Below is a small trained network, with its code and all its weights. Each question gives an input and a target symbol and asks what happens when units are switched off, that is, made to give their printed mean instead of their output.

import numpy as np


def w(rows, s, z=0):
    codes = np.array(rows[::2]) - 128.0
    scale = np.full(codes.shape[1], s)
    scale[-1] = z or s
    return codes * scale


def f(y):
    return y / 2 * (1 + np.tanh(0.7978845608 * (y + 0.044715 * y**3)))


def softmax(a):
    e = np.exp(a - a.max(-1, keepdims=True))
    return e / e.sum(-1, keepdims=True)


def log_softmax(a):
    a = a - a.max(-1, keepdims=True)
    return a - np.log(np.exp(a).sum(-1, keepdims=True))


def net(x, mask):
    ids = ['ΛΦαδεζηξστψω'.index(c) for c in x.split()]
    T = len(ids)
    res = E[ids] + P[:T]
    q, k, v = (res @ M[0].T for M in (Q, K, V))
    z = softmax(np.where(np.tri(T) > 0, q @ k.T / 3**0.5, -1e9)) @ v
    res = res + np.where(mask[0], z, O[0][:, -1]) @ O[0][:, :-1]
    y = f(res @ A[0][:, :-1].T + A[0][:, -1])
    res = res + np.where(mask[1:17], y, B[0][:, -1]) @ B[0][:, :-1]
    return log_softmax(res[-1] @ U[:, :-1].T + U[:, -1])


Q, K, V, O, A, B = {}, {}, {}, {}, {}, {}
E = w([
[87,98,179],'Λ',
[116,175,136],'Φ',
[185,7,150],'α',
[119,147,137],'δ',
[62,76,215],'ε',
[101,126,156],'ζ',
[113,172,136],'η',
[82,117,184],'ξ',
[56,79,200],'σ',
[153,100,100],'τ',
[121,168,93],'ψ',
[84,108,161],'ω',
],0.021)
P = w([
[85,249,143],'0',
[106,128,108],'1',
[104,129,107],'2',
[105,130,108],'3',
[98,137,104],'4',
[100,132,105],'5',
[107,137,107],'6',
],0.012)
Q[0] = w([
[87,174,189],'head 0',
[21,226,168],'head 0',
[248,83,136],'head 0',
],0.017)
K[0] = w([
[125,177,181],'head 0',
[67,245,147],'head 0',
[124,2,63],'head 0',
],0.016)
V[0] = w([
[154,36,222],'head 0',
[157,254,176],'head 0',
[74,76,237],'head 0',
],0.012)
O[0] = w([
[143,81,42,67],'head 0',
[83,177,135,250],'head 0',
[98,62,8,194],'head 0',
],0.015,0.011)
A[0] = w([
[153,13,94,146],'neuron 0',
[67,55,129,50],'neuron 1',
[113,153,128,85],'neuron 2',
[139,157,87,215],'neuron 3',
[92,72,133,154],'neuron 4',
[80,116,4,94],'neuron 5',
[98,127,218,177],'neuron 6',
[76,65,121,166],'neuron 7',
[182,91,72,70],'neuron 8',
[90,103,105,2],'neuron 9',
[113,141,196,101],'neuron 10',
[109,138,143,70],'neuron 11',
[78,151,144,3],'neuron 12',
[174,115,128,94],'neuron 13',
[110,180,119,55],'neuron 14',
[167,77,147,130],'neuron 15',
],0.013,0.0076)
B[0] = w([
[60,190,107,200],'neuron 0',
[185,128,125,173],'neuron 1',
[151,78,91,148],'neuron 2',
[63,151,182,154],'neuron 3',
[88,143,154,164],'neuron 4',
[197,111,183,252],'neuron 5',
[125,163,110,219],'neuron 6',
[113,134,161,185],'neuron 7',
[85,130,147,168],'neuron 8',
[216,134,93,158],'neuron 9',
[162,125,89,196],'neuron 10',
[190,78,73,148],'neuron 11',
[162,63,126,169],'neuron 12',
[247,166,128,133],'neuron 13',
[103,31,116,161],'neuron 14',
[122,61,127,137],'neuron 15',
],0.011,0.035)
U = w([
[194,157,94,55],'Λ',
[122,87,94,182],'Φ',
[148,170,163,2],'α',
[31,103,130,205],'δ',
[100,255,94,155],'ε',
[97,128,102,190],'ζ',
[138,165,160,78],'η',
[126,86,87,176],'ξ',
[126,91,160,113],'σ',
[87,76,163,132],'τ',
[135,28,168,95],'ψ',
[88,164,125,104],'ω',
],0.0098,0.0055)

Each question gives the input, a string of symbols that net reads in full, and the target symbol t.
The units are the heads (3 rows each of Q, K, V and O) and the neurons (one row each of A and B). Each row of codes is followed by its name. A weight is (code - 128) times the scale printed after its matrix; where a second scale follows, it is the last column's (O, A, B and U).
mask holds one flag per unit, heads first, then neurons. A switched-off unit (its flag False) gives its mean, the last column of its rows in O or B, instead of its output. The means were averaged over made-up inputs and are rounded, as every weight is.
A unit's drop is (log p(t) with every unit on - log p(t) with that unit switched off) / (log p(t) with every unit on - log p(t) with every unit switched off).
The circuit of an input: a set's keep is (log p(t) with only the set's units on - log p(t) with every unit switched off) / (log p(t) with every unit on - log p(t) with every unit switched off). Starting from the 12 units with the biggest drops (on a tie, the unit counted first), units are removed one at a time, each time the one whose removal leaves the highest keep (on an exact tie, the one counted first), for as long as the keep stays at least 0.8.
circuit, biggest first: the units of the circuit, biggest drop first
most important unit: the unit with the biggest drop
top k neurons: the k neurons with the biggest drops, biggest first
drop when u is switched off: that unit's drop, to one decimal
input ζ ξ Λ, target δ: most important unit -> neuron 5
input ψ ω τ ω σ η, target Λ: top 3 neurons -> [neuron 10; neuron 6; neuron 0]
input τ ω ζ η ω Λ, target ε: top 3 neurons -> [neuron 5; neuron 14; neuron 6]
input α η δ σ η Φ ε, target ε: top 4 neurons -> [neuron 5; neuron 6; neuron 14; neuron 15]
input τ δ ψ σ σ ψ ξ, target ε: circuit, biggest first -> [neuron 5; head 0]
input ξ ω ψ ζ Φ, target ψ: circuit, biggest first -> [neuron 0; neuron 6]
input ξ σ σ ω ξ δ, target ψ: top 2 neurons -> [neuron 0; neuron 6]
input ψ ω α ξ α τ Φ, target Λ: top 4 neurons -> [neuron 10; neuron 0; neuron 6; neuron 12]
input τ ω η δ, target ε: top 3 neurons -> [neuron 5; neuron 12; neuron 15]
input ε ε ξ τ ω ε ω, target η: top 2 neurons -> [neuron 5; neuron 0]
input τ ζ η ξ, target ε: top 4 neurons -> [neuron 5; neuron 6; neuron 14; neuron 15]
input ζ ψ ξ ε α ε, target δ: drop when neuron 1 is switched off -> -0.1
input ξ ξ ψ Φ ζ, target ψ: drop when head 0 is switched off -> 1.6
input ε Λ ε Λ τ σ ψ, target α: drop when head 0 is switched off -> 1.5
input ψ ζ η ω ε ψ, target Λ: drop when neuron 12 is switched off -> 0.9
input ζ ξ α τ α ψ ψ, target δ: most important unit -> neuron 5
